Below are the code and all the weights of a small trained network. Each question names an input and a class and asks about switching units off, where a switched-off unit gives its printed mean instead of its output.

import numpy as np


def w(rows, s, z=0):
    codes = np.array(rows[::2]) - 128.0
    scale = np.full(codes.shape[1], s)
    scale[-1] = z or s
    return codes * scale


def f(y):
    return y / 2 * (1 + np.tanh(0.7978845608 * (y + 0.044715 * y**3)))


def log_softmax(a):
    a = a - a.max(-1, keepdims=True)
    return a - np.log(np.exp(a).sum(-1, keepdims=True))


def net(x, mask):
    res = np.array(x, float).reshape(1, 4) / 4 @ E
    y = f(res @ A[0][:, :-1].T + A[0][:, -1])
    res = res + np.where(mask, y, B[0][:, -1]) @ B[0][:, :-1]
    return log_softmax(res[-1] @ U[:, :-1].T + U[:, -1])


A, B = {}, {}
E = w([
[120,2,37,6,180],'x0',
[129,126,132,125,127],'x1',
[233,217,20,105,115],'x2',
[5,201,118,120,182],'x3',
],0.0079)
A[0] = w([
[57,106,110,109,167,129],'neuron 1',
[77,84,156,66,215,123],'neuron 2',
[102,145,157,185,115,177],'neuron 3',
[148,81,73,95,132,167],'neuron 4',
[164,184,104,184,115,115],'neuron 5',
[168,85,83,84,151,1],'neuron 6',
[143,245,34,77,182,65],'neuron 7',
[65,101,80,101,159,109],'neuron 8',
[170,174,120,163,130,120],'neuron 9',
[162,165,134,139,112,117],'neuron 10',
[171,160,99,139,127,162],'neuron 11',
[107,172,183,167,106,159],'neuron 12',
[77,172,172,178,114,19],'neuron 13',
[187,156,127,173,76,147],'neuron 14',
[158,29,105,71,105,116],'neuron 15',
[145,155,127,134,106,111],'neuron 16',
],0.013,0.0095)
B[0] = w([
[104,128,99,131,150,207],'neuron 1',
[97,117,79,129,154,237],'neuron 2',
[198,124,185,112,108,236],'neuron 3',
[141,115,143,181,164,234],'neuron 4',
[81,149,91,78,154,213],'neuron 5',
[188,134,168,75,64,165],'neuron 6',
[222,83,254,194,149,254],'neuron 7',
[86,145,64,100,140,201],'neuron 8',
[69,128,82,86,108,193],'neuron 9',
[113,140,83,99,116,172],'neuron 10',
[108,118,107,55,108,207],'neuron 11',
[209,131,192,139,122,252],'neuron 12',
[93,77,107,202,197,190],'neuron 13',
[114,136,91,75,88,233],'neuron 14',
[183,133,177,182,134,241],'neuron 15',
[112,139,93,120,103,149],'neuron 16',
],0.0098,0.0088)
U = w([
[212,157,232,104,77,246],'0',
[164,133,180,240,209,179],'1',
[86,172,2,26,127,3],'2',
],0.0081,0.0016)

Each question gives the input, the list of numbers given to net, and the class t.
The units are the neurons (one row each of A and B). Each row of codes is followed by its name. A weight is (code - 128) times the scale printed after its matrix; where a second scale follows, it is the last column's (A, B and U).
mask holds one flag per neuron, in row order. A switched-off neuron (its flag False) gives its mean, the last column of its row in B, instead of its output. The means were averaged over made-up inputs and are rounded, as every weight is.
A unit's drop is (log p(t) with every unit on - log p(t) with that unit switched off) / (log p(t) with every unit on - log p(t) with every unit switched off).
The circuit of an input: a set's keep is (log p(t) with only the set's units on - log p(t) with every unit switched off) / (log p(t) with every unit on - log p(t) with every unit switched off). Starting from the 12 units with the biggest drops (on a tie, the unit counted first), units are removed one at a time, each time the one whose removal leaves the highest keep (on an exact tie, the one counted first), for as long as the keep stays at least 0.8.
units of the circuit, in order: the units of the circuit, biggest drop first
unit that matters most: the unit with the biggest drop
top k neurons: the k neurons with the biggest drops, biggest first
drop of u: that unit's drop, to one decimal
input [-1,-5,2,-6], class 2: unit that matters most	neuron 7
input [-3,6,3,0], class 2: units of the circuit, in order	(neuron 15; neuron 7; neuron 5)
input [0,4,3,-7], class 2: top 4 neurons	(neuron 7; neuron 12; neuron 3; neuron 14)
input [7,0,0,-1], class 1: top 3 neurons	(neuron 15; neuron 4; neuron 14)
input [6,6,-6,3], class 2: top 2 neurons	(neuron 7; neuron 8)
input [6,3,-4,-2], class 1: top 2 neurons	(neuron 15; neuron 4)
input [5,-2,-5,1], class 2: top 4 neurons	(neuron 7; neuron 8; neuron 12; neuron 2)
input [3,8,-1,-6], class 1: drop of neuron 12	0.3
input [2,1,7,7], class 1: drop of neuron 7	3.4
input [7,-6,2,7], class 1: drop of neuron 7	1.6
input [3,7,0,5], class 2: drop of neuron 10	0.0
